Below is a small trained network, with its code and all its weights. Each question gives an input and a class and asks what happens when units are switched off, that is, made to give their printed mean instead of their output.

import numpy as np


def w(rows, s, z=0):
    codes = np.array(rows[::2]) - 128.0
    scale = np.full(codes.shape[1], s)
    scale[-1] = z or s
    return codes * scale


def norm(h):
    return h / np.sqrt((h * h).mean(-1, keepdims=True) + 1e-5)


def f(y):
    return y / 2 * (1 + np.tanh(0.7978845608 * (y + 0.044715 * y**3)))


def log_softmax(a):
    a = a - a.max(-1, keepdims=True)
    return a - np.log(np.exp(a).sum(-1, keepdims=True))


def net(x, mask):
    res = np.array(x, float).reshape(1, 4) / 4 @ E
    u = 0
    for l in range(2):
        y = f(norm(res) @ A[l][:, :-1].T + A[l][:, -1])
        res = res + np.where(mask[u : u + 5], y, B[l][:, -1]) @ B[l][:, :-1]
        u += 5
    return log_softmax(norm(res)[-1] @ U[:, :-1].T + U[:, -1])


A, B = {}, {}
E = w([
[155,181,59,165,180,165,181,254,210,185,166,126],'x0',
[126,155,201,105,169,44,139,114,235,240,3,82],'x1',
[118,76,172,159,90,99,137,80,135,112,121,107],'x2',
[96,177,110,40,166,171,112,124,85,130,150,85],'x3',
],0.003)
A[0] = w([
[98,40,107,181,42,137,61,85,10,62,180,230,132],'L0N0',
[84,48,227,114,66,43,128,49,187,193,6,43,84],'L0N1',
[166,39,194,133,163,5,176,74,214,192,37,49,46],'L0N2',
[218,222,106,223,143,138,177,254,197,140,185,154,24],'L0N3',
[115,214,37,189,94,164,233,184,184,91,190,206,7],'L0N4',
],0.0037,0.0017)
B[0] = w([
[173,67,109,80,83,99,45,5,111,63,198,100,235],'L0N0',
[199,208,180,249,177,136,162,163,174,30,81,101,253],'L0N1',
[148,169,197,213,161,108,181,70,144,62,23,118,239],'L0N2',
[69,2,44,115,104,199,171,197,136,189,135,185,206],'L0N3',
[87,112,117,159,130,156,181,195,115,210,64,178,184],'L0N4',
],0.0052,0.0059)
A[1] = w([
[54,62,60,174,137,124,223,214,193,180,165,254,101],'L1N0',
[100,209,110,37,219,168,82,151,72,168,105,109,65],'L1N1',
[185,143,227,210,100,8,163,147,152,86,42,47,10],'L1N2',
[166,153,133,144,33,113,36,55,36,95,199,235,94],'L1N3',
[196,135,168,141,55,144,71,68,146,87,215,119,99],'L1N4',
],0.004,0.0011)
B[1] = w([
[56,38,90,61,120,209,190,189,169,241,106,140,233],'L1N0',
[70,239,117,93,107,92,127,152,190,97,151,192,138],'L1N1',
[117,201,194,178,178,127,194,168,128,21,28,127,255],'L1N2',
[172,55,202,148,126,73,113,74,56,168,176,2,202],'L1N3',
[173,18,78,60,149,20,46,89,104,194,198,96,186],'L1N4',
],0.0045,0.0061)
U = w([
[28,20,32,68,100,212,208,252,205,253,108,204,214],'0',
[36,247,104,39,165,76,60,202,199,108,202,162,4],'1',
[190,208,212,235,205,73,194,156,203,30,23,54,252],'2',
[195,27,100,64,54,45,43,32,54,76,234,48,247],'3',
],0.004,0.0028)

Each question gives the input, the list of numbers given to net, and the class t.
The units are the neurons (one row each of A and B). Each row of codes is followed by its name. A weight is (code - 128) times the scale printed after its matrix; where a second scale follows, it is the last column's (A, B and U).
mask holds one flag per neuron, layer by layer. A switched-off neuron (its flag False) gives its mean, the last column of its row in B, instead of its output. The means were averaged over made-up inputs and are rounded, as every weight is.
A unit's drop is (log p(t) with every unit on - log p(t) with that unit switched off) / (log p(t) with every unit on - log p(t) with every unit switched off).
The circuit of an input: a set's keep is (log p(t) with only the set's units on - log p(t) with every unit switched off) / (log p(t) with every unit on - log p(t) with every unit switched off). Starting from all 10 units, units are removed one at a time, each time the one whose removal leaves the highest keep (on an exact tie, the one counted first), for as long as the keep stays at least 0.8.
units of the circuit, in order: the units of the circuit, biggest drop first
top k neurons: the k neurons with the biggest drops, biggest first
k most important neurons of layer l: the k neurons of layer l with the biggest drops, biggest first
drop when u is switched off: that unit's drop, to one decimal
input [7,6,-4,-5], class 0: units of the circuit, in order => L0N3
input [4,2,5,7], class 1: top 3 neurons => L0N1; L0N2; L0N3
input [5,-8,6,0], class 0: top 2 neurons => L0N4; L0N3
input [4,-5,8,-1], class 3: top 2 neurons => L0N0; L1N3
input [-2,3,-7,3], class 1: units of the circuit, in order => L0N2; L1N1
input [4,-8,5,6], class 3: 2 most important neurons of layer 0 => L0N0; L0N3
input [0,-1,8,5], class 3: drop when L0N2 is switched off => 0.3
input [6,-4,5,4], class 0: drop when L0N4 is switched off => 0.0
input [0,-3,0,-2], class 3: drop when L0N0 is switched off => 0.3
input [-3,-4,-8,8], class 3: drop when L1N3 is switched off => 0.1
input [6,7,-4,-2], class 0: 2 most important neurons of layer 0 => L0N3; L0N1
